Below are the code and all the weights of a small trained network. Each question names an input and a target symbol and asks about switching units off, where a switched-off unit gives its printed mean instead of its output.

import numpy as np


def w(rows, s, z=0):
    codes = np.array(rows[::2]) - 128.0
    scale = np.full(codes.shape[1], s)
    scale[-1] = z or s
    return codes * scale


def softmax(a):
    e = np.exp(a - a.max(-1, keepdims=True))
    return e / e.sum(-1, keepdims=True)


def log_softmax(a):
    a = a - a.max(-1, keepdims=True)
    return a - np.log(np.exp(a).sum(-1, keepdims=True))


def net(x, mask):
    ids = ['ΘΞΣζλφω'.index(c) for c in x.split()]
    T = len(ids)
    res = E[ids] + P[:T]
    u = 0
    for l in range(3):
        r = res
        for j in range(3):
            rows = slice(2 * j, 2 * j + 2)
            q, k, v = (r @ M[l][rows].T for M in (Q, K, V))
            z = softmax(np.where(np.tri(T) > 0, q @ k.T / 2**0.5, -1e9)) @ v
            o = O[l][rows]
            res = res + np.where(mask[u + j], z, o[:, -1]) @ o[:, :-1]
        u += 3
    return log_softmax(res[-1] @ U[:, :-1].T + U[:, -1])


Q, K, V, O = {}, {}, {}, {}
E = w([
[121,127,170,153,135,37,63],'Θ',
[216,89,123,145,157,121,59],'Ξ',
[126,131,212,195,122,174,241],'Σ',
[151,177,159,141,59,109,95],'ζ',
[39,198,101,141,76,94,126],'λ',
[140,67,67,114,53,2,83],'φ',
[129,240,135,107,178,160,110],'ω',
],0.0087)
P = w([
[131,133,116,154,111,143,100],'0',
[166,127,148,151,150,75,142],'1',
[142,204,122,78,126,97,115],'2',
[106,103,125,160,75,196,75],'3',
[92,99,248,118,218,93,133],'4',
[140,156,117,89,73,84,201],'5',
],0.017)
Q[0] = w([
[104,130,85,162,18,192,123],'L0H1',
[64,55,191,144,130,201,70],'L0H1',
[99,143,90,181,91,130,119],'L0H2',
[180,153,148,180,109,177,170],'L0H2',
[153,249,216,193,99,105,146],'L0H3',
[163,187,99,2,157,47,122],'L0H3',
],0.0098)
K[0] = w([
[121,74,140,194,171,101,194],'L0H1',
[157,154,134,79,199,1,179],'L0H1',
[114,91,158,149,99,175,174],'L0H2',
[108,122,176,136,141,120,215],'L0H2',
[99,171,174,103,148,165,203],'L0H3',
[77,130,118,113,47,208,102],'L0H3',
],0.011)
V[0] = w([
[165,120,80,63,201,111,104],'L0H1',
[20,70,131,181,111,92,216],'L0H1',
[156,163,212,62,202,41,113],'L0H2',
[154,144,106,92,120,157,102],'L0H2',
[160,140,101,93,155,175,150],'L0H3',
[101,146,162,157,95,193,254],'L0H3',
],0.0072)
O[0] = w([
[92,96,99,162,129,136,183,3],'L0H1',
[132,103,168,9,130,165,97,1],'L0H1',
[108,132,156,143,103,111,203,218],'L0H2',
[88,113,107,167,126,137,127,105],'L0H2',
[132,137,85,146,142,142,141,54],'L0H3',
[153,132,108,127,175,111,58,196],'L0H3',
],0.011,0.0025)
Q[1] = w([
[142,173,137,111,229,31,156],'L1H1',
[34,45,190,183,198,159,52],'L1H1',
[43,29,145,219,151,212,132],'L1H2',
[141,127,121,135,2,185,98],'L1H2',
[87,64,211,100,213,167,179],'L1H3',
[118,127,172,80,158,73,71],'L1H3',
],0.0076)
K[1] = w([
[39,183,72,83,102,156,100],'L1H1',
[162,198,140,83,157,4,189],'L1H1',
[166,173,123,113,186,20,187],'L1H2',
[122,45,164,168,183,133,159],'L1H2',
[124,137,216,174,254,131,133],'L1H3',
[89,117,166,83,133,99,113],'L1H3',
],0.0095)
V[1] = w([
[66,255,152,115,164,168,142],'L1H1',
[190,107,229,188,184,170,146],'L1H1',
[137,149,131,145,9,90,84],'L1H2',
[234,81,87,121,85,158,157],'L1H2',
[89,165,78,110,100,132,121],'L1H3',
[145,137,69,113,67,81,112],'L1H3',
],0.0091)
O[1] = w([
[248,135,120,129,85,138,111,156],'L1H1',
[82,198,89,120,74,56,93,156],'L1H1',
[108,132,203,161,137,149,87,254],'L1H2',
[72,119,90,141,192,91,95,116],'L1H2',
[182,110,132,154,147,178,147,103],'L1H3',
[138,119,173,178,170,155,130,143],'L1H3',
],0.011,0.0071)
Q[2] = w([
[180,235,117,124,152,1,215],'L2H1',
[211,212,143,86,224,26,215],'L2H1',
[109,79,141,164,35,166,10],'L2H2',
[52,153,228,53,128,78,211],'L2H2',
[157,132,33,181,116,179,103],'L2H3',
[88,129,93,21,245,65,158],'L2H3',
],0.0051)
K[2] = w([
[127,113,92,127,149,166,71],'L2H1',
[62,153,50,102,86,244,25],'L2H1',
[116,86,129,121,2,146,112],'L2H2',
[156,232,168,69,130,82,203],'L2H2',
[102,172,41,85,111,142,80],'L2H3',
[185,139,149,125,200,24,128],'L2H3',
],0.0073)
V[2] = w([
[155,186,203,94,150,63,210],'L2H1',
[141,118,225,130,88,2,132],'L2H1',
[136,185,111,147,160,111,177],'L2H2',
[135,172,152,82,225,144,158],'L2H2',
[111,99,149,121,52,154,170],'L2H3',
[108,172,89,129,99,151,78],'L2H3',
],0.0045)
O[2] = w([
[209,171,158,72,239,125,189,95],'L2H1',
[92,254,180,111,195,133,189,255],'L2H1',
[105,116,81,166,154,109,93,136],'L2H2',
[98,88,89,116,116,159,71,92],'L2H2',
[161,149,161,113,155,117,181,106],'L2H3',
[192,119,131,160,129,104,106,163],'L2H3',
],0.0055,0.0035)
U = w([
[188,52,179,24,113,230,112,13],'Θ',
[98,141,91,22,79,66,37,63],'Ξ',
[205,152,24,199,71,133,215,54],'Σ',
[42,57,132,98,246,173,145,88],'ζ',
[129,160,168,217,165,115,50,253],'λ',
[79,183,169,65,45,111,252,224],'φ',
[2,122,28,216,104,77,162,16],'ω',
],0.0054,0.0046)

Each question gives the input, a string of symbols that net reads in full, and the target symbol t.
The units are the heads (2 rows each of Q, K, V and O). Each row of codes is followed by its name. A weight is (code - 128) times the scale printed after its matrix; where a second scale follows, it is the last column's (O and U).
mask holds one flag per head, layer by layer. A switched-off head (its flag False) gives its mean, the last column of its rows in O, instead of its output. The means were averaged over made-up inputs and are rounded, as every weight is.
A unit's drop is (log p(t) with every unit on - log p(t) with that unit switched off) / (log p(t) with every unit on - log p(t) with every unit switched off).
The circuit of an input: a set's keep is (log p(t) with only the set's units on - log p(t) with every unit switched off) / (log p(t) with every unit on - log p(t) with every unit switched off). Starting from all 9 units, units are removed one at a time, each time the one whose removal leaves the highest keep (on an exact tie, the one counted first), for as long as the keep stays at least 0.8.
units of the circuit, in order: the units of the circuit, biggest drop first
unit that matters most: the unit with the biggest drop
heads that matter: for each layer, one digit per head in row order, 1 if its drop is at least 0.15 and else 0, layers parted by /
input Ξ ζ Ξ ζ Σ ω, target λ: units of the circuit, in order => (L1H2 L1H3)
input Σ ω φ ζ Ξ, target ζ: units of the circuit, in order => (L1H1)
input λ Σ Θ φ Σ, target φ: heads that matter => 010 / 011 / 000
input Θ Θ ω λ Ξ Σ, target Θ: units of the circuit, in order => (L1H1 L0H1)
input ω Σ Σ λ, target Ξ: units of the circuit, in order => (L1H1 L0H1)
input λ Σ Σ ω Θ, target Ξ: units of the circuit, in order => (L1H3 L1H1)
input ζ λ ω ω, target Θ: units of the circuit, in order => (L0H1 L1H1 L1H2)
input φ λ φ λ ζ Θ, target Θ: heads that matter => 100 / 100 / 000
input Θ ζ ω ω Θ, target Σ: units of the circuit, in order => (L1H1 L0H1 L1H2)
input Θ φ ζ Σ, target ζ: units of the circuit, in order => (L1H1 L0H1)
input φ Θ ω ω λ λ, target Σ: heads that matter => 100 / 101 / 000
input ω ω Ξ Σ Σ, target ω: units of the circuit, in order => (L0H1 L1H3)
input ω λ ζ ζ Σ Σ, target λ: units of the circuit, in order => (L0H3 L1H2)
input Θ ζ Θ, target φ: units of the circuit, in order => (L0H3 L0H2)
input Ξ λ Θ ζ ζ, target φ: unit that matters most => L1H3
input φ ζ Σ Σ φ, target Ξ: heads that matter => 000 / 101 / 000
input Σ λ φ ζ ζ ω, target λ: heads that matter => 000 / 011 / 000
input λ Ξ λ λ, target ω: heads that matter => 100 / 110 / 000
input Σ Θ Σ λ ζ φ, target λ: heads that matter => 000 / 001 / 000
input ω φ ω ω Ξ ζ, target Σ: unit that matters most => L1H1
input Θ λ λ ζ Θ, target φ: heads that matter => 001 / 011 / 000
